Here is a tiny trained network, its code and every weight. The questions are about switching its units off for an input and a target symbol, where a switched-off unit gives its printed mean instead of its output.

import numpy as np


def w(rows, s, z=0):
    codes = np.array(rows[::2]) - 128.0
    scale = np.full(codes.shape[1], s)
    scale[-1] = z or s
    return codes * scale


def f(y):
    return y / 2 * (1 + np.tanh(0.7978845608 * (y + 0.044715 * y**3)))


def softmax(a):
    e = np.exp(a - a.max(-1, keepdims=True))
    return e / e.sum(-1, keepdims=True)


def log_softmax(a):
    a = a - a.max(-1, keepdims=True)
    return a - np.log(np.exp(a).sum(-1, keepdims=True))


def net(x, mask):
    ids = ['αβγδεζηθλμξπω'.index(c) for c in x.split()]
    T = len(ids)
    res = E[ids] + P[:T]
    u = 0
    for l in range(2):
        q, k, v = (res @ M[l].T for M in (Q, K, V))
        z = softmax(np.where(np.tri(T) > 0, q @ k.T / 4**0.5, -1e9)) @ v
        res = res + np.where(mask[u], z, O[l][:, -1]) @ O[l][:, :-1]
        u += 1
        y = f(res @ A[l][:, :-1].T + A[l][:, -1])
        res = res + np.where(mask[u : u + 8], y, B[l][:, -1]) @ B[l][:, :-1]
        u += 8
    return log_softmax(res[-1] @ U[:, :-1].T + U[:, -1])


Q, K, V, O, A, B = {}, {}, {}, {}, {}, {}
E = w([
[39,1,97],'α',
[42,118,192],'β',
[174,46,145],'γ',
[85,95,180],'δ',
[90,158,98],'ε',
[143,54,208],'ζ',
[215,86,175],'η',
[149,87,126],'θ',
[154,128,52],'λ',
[63,212,117],'μ',
[115,182,72],'ξ',
[226,85,72],'π',
[121,165,169],'ω',
],0.019)
P = w([
[148,70,100],'0',
[168,51,64],'1',
[141,42,46],'2',
[152,31,17],'3',
[122,53,14],'4',
[144,44,28],'5',
[144,37,3],'6',
[146,36,41],'7',
[176,32,40],'8',
[183,38,47],'9',
[152,70,63],'10',
[165,51,71],'11',
[176,64,94],'12',
],0.0026)
Q[0] = w([
[167,159,102],'L0H1',
[23,48,98],'L0H1',
[132,152,213],'L0H1',
[1,106,153],'L0H1',
],0.0095)
K[0] = w([
[199,111,163],'L0H1',
[80,82,154],'L0H1',
[104,111,77],'L0H1',
[55,11,74],'L0H1',
],0.012)
V[0] = w([
[88,182,209],'L0H1',
[153,180,136],'L0H1',
[168,169,133],'L0H1',
[143,115,2],'L0H1',
],0.0078)
O[0] = w([
[93,142,212,30],'L0H1',
[115,98,167,57],'L0H1',
[66,151,173,59],'L0H1',
[161,89,2,248],'L0H1',
],0.0067,0.0014)
A[0] = w([
[56,207,84,168],'L0N1',
[63,44,103,4],'L0N2',
[64,80,63,109],'L0N3',
[119,191,51,158],'L0N4',
[11,206,97,144],'L0N5',
[2,25,132,29],'L0N6',
[136,138,191,73],'L0N7',
[175,49,154,236],'L0N8',
],0.0094,0.0031)
B[0] = w([
[243,69,130,237],'L0N1',
[32,83,168,139],'L0N2',
[83,124,116,203],'L0N3',
[214,159,153,254],'L0N4',
[189,95,229,236],'L0N5',
[1,151,246,153],'L0N6',
[78,123,231,130],'L0N7',
[185,65,95,213],'L0N8',
],0.0061,0.0046)
Q[1] = w([
[109,47,175],'L1H1',
[198,92,139],'L1H1',
[253,57,110],'L1H1',
[77,114,75],'L1H1',
],0.0044)
K[1] = w([
[109,153,145],'L1H1',
[139,59,155],'L1H1',
[26,110,3],'L1H1',
[123,130,138],'L1H1',
],0.0071)
V[1] = w([
[164,146,228],'L1H1',
[115,254,106],'L1H1',
[99,138,116],'L1H1',
[21,61,138],'L1H1',
],0.0066)
O[1] = w([
[249,119,26,105],'L1H1',
[139,254,70,3],'L1H1',
[60,138,119,110],'L1H1',
[10,90,70,153],'L1H1',
],0.0051,0.0047)
A[1] = w([
[41,111,248,223],'L1N1',
[16,105,178,57],'L1N2',
[179,152,235,240],'L1N3',
[198,95,177,36],'L1N4',
[104,172,138,136],'L1N5',
[101,46,97,220],'L1N6',
[79,29,109,2],'L1N7',
[101,171,197,20],'L1N8',
],0.011,0.0063)
B[1] = w([
[55,189,110,211],'L1N1',
[254,77,44,184],'L1N2',
[146,180,120,246],'L1N3',
[183,156,220,176],'L1N4',
[175,148,125,122],'L1N5',
[82,114,185,229],'L1N6',
[145,191,168,192],'L1N7',
[180,118,45,128],'L1N8',
],0.009,0.011)
U = w([
[178,106,179,59],'α',
[122,186,48,111],'β',
[133,84,197,64],'γ',
[45,68,114,156],'δ',
[171,192,178,9],'ε',
[72,159,118,175],'ζ',
[211,152,66,109],'η',
[106,71,139,206],'θ',
[120,195,148,228],'λ',
[175,71,11,183],'μ',
[159,116,103,201],'ξ',
[99,162,221,41],'π',
[201,32,96,98],'ω',
],0.011)

Each question gives the input, a string of symbols that net reads in full, and the target symbol t.
The units are the heads (4 rows each of Q, K, V and O) and the neurons (one row each of A and B). Each row of codes is followed by its name. A weight is (code - 128) times the scale printed after its matrix; where a second scale follows, it is the last column's (O, A, B and U).
mask holds one flag per unit, layer by layer, with each layer's heads first. A switched-off unit (its flag False) gives its mean, the last column of its rows in O or B, instead of its output. The means were averaged over made-up inputs and are rounded, as every weight is.
A unit's drop is (log p(t) with every unit on - log p(t) with that unit switched off) / (log p(t) with every unit on - log p(t) with every unit switched off).
most important unit: the unit with the biggest drop
top k neurons: the k neurons with the biggest drops, biggest first
k most important neurons of layer l: the k neurons of layer l with the biggest drops, biggest first
drop when u is switched off: that unit's drop, to one decimal
input π η ω δ α ω μ ξ β γ, target δ: 2 most important neurons of layer 1 : L1N1, L1N6
input ω ω ζ, target π: 2 most important neurons of layer 1 : L1N1, L1N4
input β λ α β ε λ ζ ζ ξ μ, target δ: 2 most important neurons of layer 0 : L0N1, L0N2
input ω ζ α η ε π δ, target δ: most important unit : L1N6
input ω λ ω μ ω ω α ζ α μ ε ω ε, target δ: 3 most important neurons of layer 1 : L1N6, L1N3, L1N4
input λ η λ ξ ε π α ω λ ω ω γ, target δ: 2 most important neurons of layer 1 : L1N6, L1N1
input ω γ λ ξ ω α λ ζ, target δ: top 2 neurons : L1N6, L1N1
input ξ ζ α ω, target δ: 2 most important neurons of layer 0 : L0N6, L0N2
input μ λ λ γ, target γ: top 2 neurons : L0N8, L1N6
input ξ ξ ξ β ξ ω λ ω ξ β π α π, target θ: top 3 neurons : L1N6, L1N7, L1N2
input ω η μ ω ω γ ω λ ω ζ, target π: 2 most important neurons of layer 0 : L0N8, L0N6
input μ α λ ξ ξ ω λ η ξ β, target δ: top 2 neurons : L1N3, L1N4
input π ξ α η β μ ζ ε π, target θ: 4 most important neurons of layer 1 : L1N6, L1N7, L1N2, L1N1
input π π γ ω α ω ω ω ω θ, target δ: most important unit : L1H1
input ξ π ε ω μ, target ε: 3 most important neurons of layer 1 : L1N4, L1N3, L1N2
input ω λ ω α μ μ ω μ ω ε, target δ: 2 most important neurons of layer 1 : L1N3, L1N4
input ω ξ ω ω ε ξ ω ω μ μ ω α λ, target δ: 3 most important neurons of layer 0 : L0N2, L0N3, L0N6
input ξ ω μ ω λ ε ω β, target β: 2 most important neurons of layer 1 : L1N1, L1N2
input λ ω μ μ α μ ε ω η, target δ: 2 most important neurons of layer 1 : L1N1, L1N6
input η α λ θ λ ε ξ ω, target δ: drop when L1N2 is switched off : 0.1
input ξ ξ π ω λ γ, target γ: drop when L0N8 is switched off : 0.3
input η α γ ε ω η ξ, target δ: drop when L1H1 is switched off : 1.4
